Below are the code and all the weights of a small trained network. Each question names an input and a class and asks about switching units off, where a switched-off unit gives its printed mean instead of its output.

import numpy as np


def w(rows, s, z=0):
    codes = np.array(rows[::2]) - 128.0
    scale = np.full(codes.shape[1], s)
    scale[-1] = z or s
    return codes * scale


def norm(h):
    return h / np.sqrt((h * h).mean(-1, keepdims=True) + 1e-5)


def f(y):
    return y / 2 * (1 + np.tanh(0.7978845608 * (y + 0.044715 * y**3)))


def log_softmax(a):
    a = a - a.max(-1, keepdims=True)
    return a - np.log(np.exp(a).sum(-1, keepdims=True))


def net(x, mask):
    res = np.array(x, float).reshape(1, 3) / 4 @ E
    u = 0
    for l in range(2):
        y = f(norm(res) @ A[l][:, :-1].T + A[l][:, -1])
        res = res + np.where(mask[u : u + 5], y, B[l][:, -1]) @ B[l][:, :-1]
        u += 5
    return log_softmax(norm(res)[-1] @ U[:, :-1].T + U[:, -1])


A, B = {}, {}
E = w([
[110,25,74],'x0',
[72,94,126],'x1',
[196,158,3],'x2',
],0.0056)
A[0] = w([
[10,77,66,123],'L0N0',
[127,194,67,158],'L0N1',
[35,70,76,192],'L0N2',
[83,68,107,2],'L0N3',
[189,40,99,202],'L0N4',
],0.013,0.0047)
B[0] = w([
[148,198,101,231],'L0N0',
[201,176,134,211],'L0N1',
[134,226,131,254],'L0N2',
[123,206,56,149],'L0N3',
[122,152,246,250],'L0N4',
],0.011,0.0057)
A[1] = w([
[194,77,123,31],'L1N0',
[166,37,240,219],'L1N1',
[255,186,44,135],'L1N2',
[172,33,148,10],'L1N3',
[45,42,53,2],'L1N4',
],0.0072,0.005)
B[1] = w([
[163,153,109,99],'L1N0',
[116,82,151,220],'L1N1',
[216,208,91,253],'L1N2',
[142,103,72,102],'L1N3',
[83,142,2,113],'L1N4',
],0.0096,0.0047)
U = w([
[118,11,117,43],'0',
[82,90,168,254],'1',
[219,179,59,254],'2',
[117,44,57,2],'3',
[119,77,71,2],'4',
[107,61,74,2],'5',
[81,99,107,2],'6',
[77,124,93,76],'7',
],0.012,0.005)

Each question gives the input, the list of numbers given to net, and the class t.
The units are the neurons (one row each of A and B). Each row of codes is followed by its name. A weight is (code - 128) times the scale printed after its matrix; where a second scale follows, it is the last column's (A, B and U).
mask holds one flag per neuron, layer by layer. A switched-off neuron (its flag False) gives its mean, the last column of its row in B, instead of its output. The means were averaged over made-up inputs and are rounded, as every weight is.
A unit's drop is (log p(t) with every unit on - log p(t) with that unit switched off) / (log p(t) with every unit on - log p(t) with every unit switched off).
The circuit of an input: a set's keep is (log p(t) with only the set's units on - log p(t) with every unit switched off) / (log p(t) with every unit on - log p(t) with every unit switched off). Starting from all 10 units, units are removed one at a time, each time the one whose removal leaves the highest keep (on an exact tie, the one counted first), for as long as the keep stays at least 0.8.
circuit, biggest first: the units of the circuit, biggest drop first
top k neurons: the k neurons with the biggest drops, biggest first
top k neurons in layer l: the k neurons of layer l with the biggest drops, biggest first
drop when u is switched off: that unit's drop, to one decimal
input [6,-6,2], class 1: circuit, biggest first => L0N4; L1N2
input [-8,5,-2], class 1: circuit, biggest first => L0N2; L0N0; L1N2
input [-6,6,-1], class 1: top 2 neurons in layer 0 => L0N2; L0N0
input [2,-8,-7], class 0: top neuron in layer 1 => L1N1
input [5,-4,4], class 1: top 4 neurons in layer 0 => L0N4; L0N0; L0N3; L0N2
input [0,-4,-3], class 0: top 3 neurons in layer 0 => L0N2; L0N4; L0N0
input [-2,-6,-3], class 0: top 2 neurons => L0N0; L0N2
input [-7,6,0], class 1: top 2 neurons in layer 0 => L0N0; L0N2
input [-8,2,-2], class 1: top 4 neurons => L0N0; L0N2; L1N2; L0N1
input [-8,5,-1], class 1: top 4 neurons in layer 0 => L0N0; L0N2; L0N3; L0N1
input [7,7,-4], class 2: top 2 neurons in layer 0 => L0N0; L0N2
input [6,-5,4], class 1: top 3 neurons in layer 0 => L0N4; L0N0; L0N3
input [4,-7,-1], class 1: drop when L1N4 is switched off => 0.0
input [8,7,-3], class 2: top neuron in layer 0 => L0N0
input [-2,1,-1], class 1: drop when L0N2 is switched off => -0.1
input [-8,7,0], class 1: drop when L0N2 is switched off => 0.8
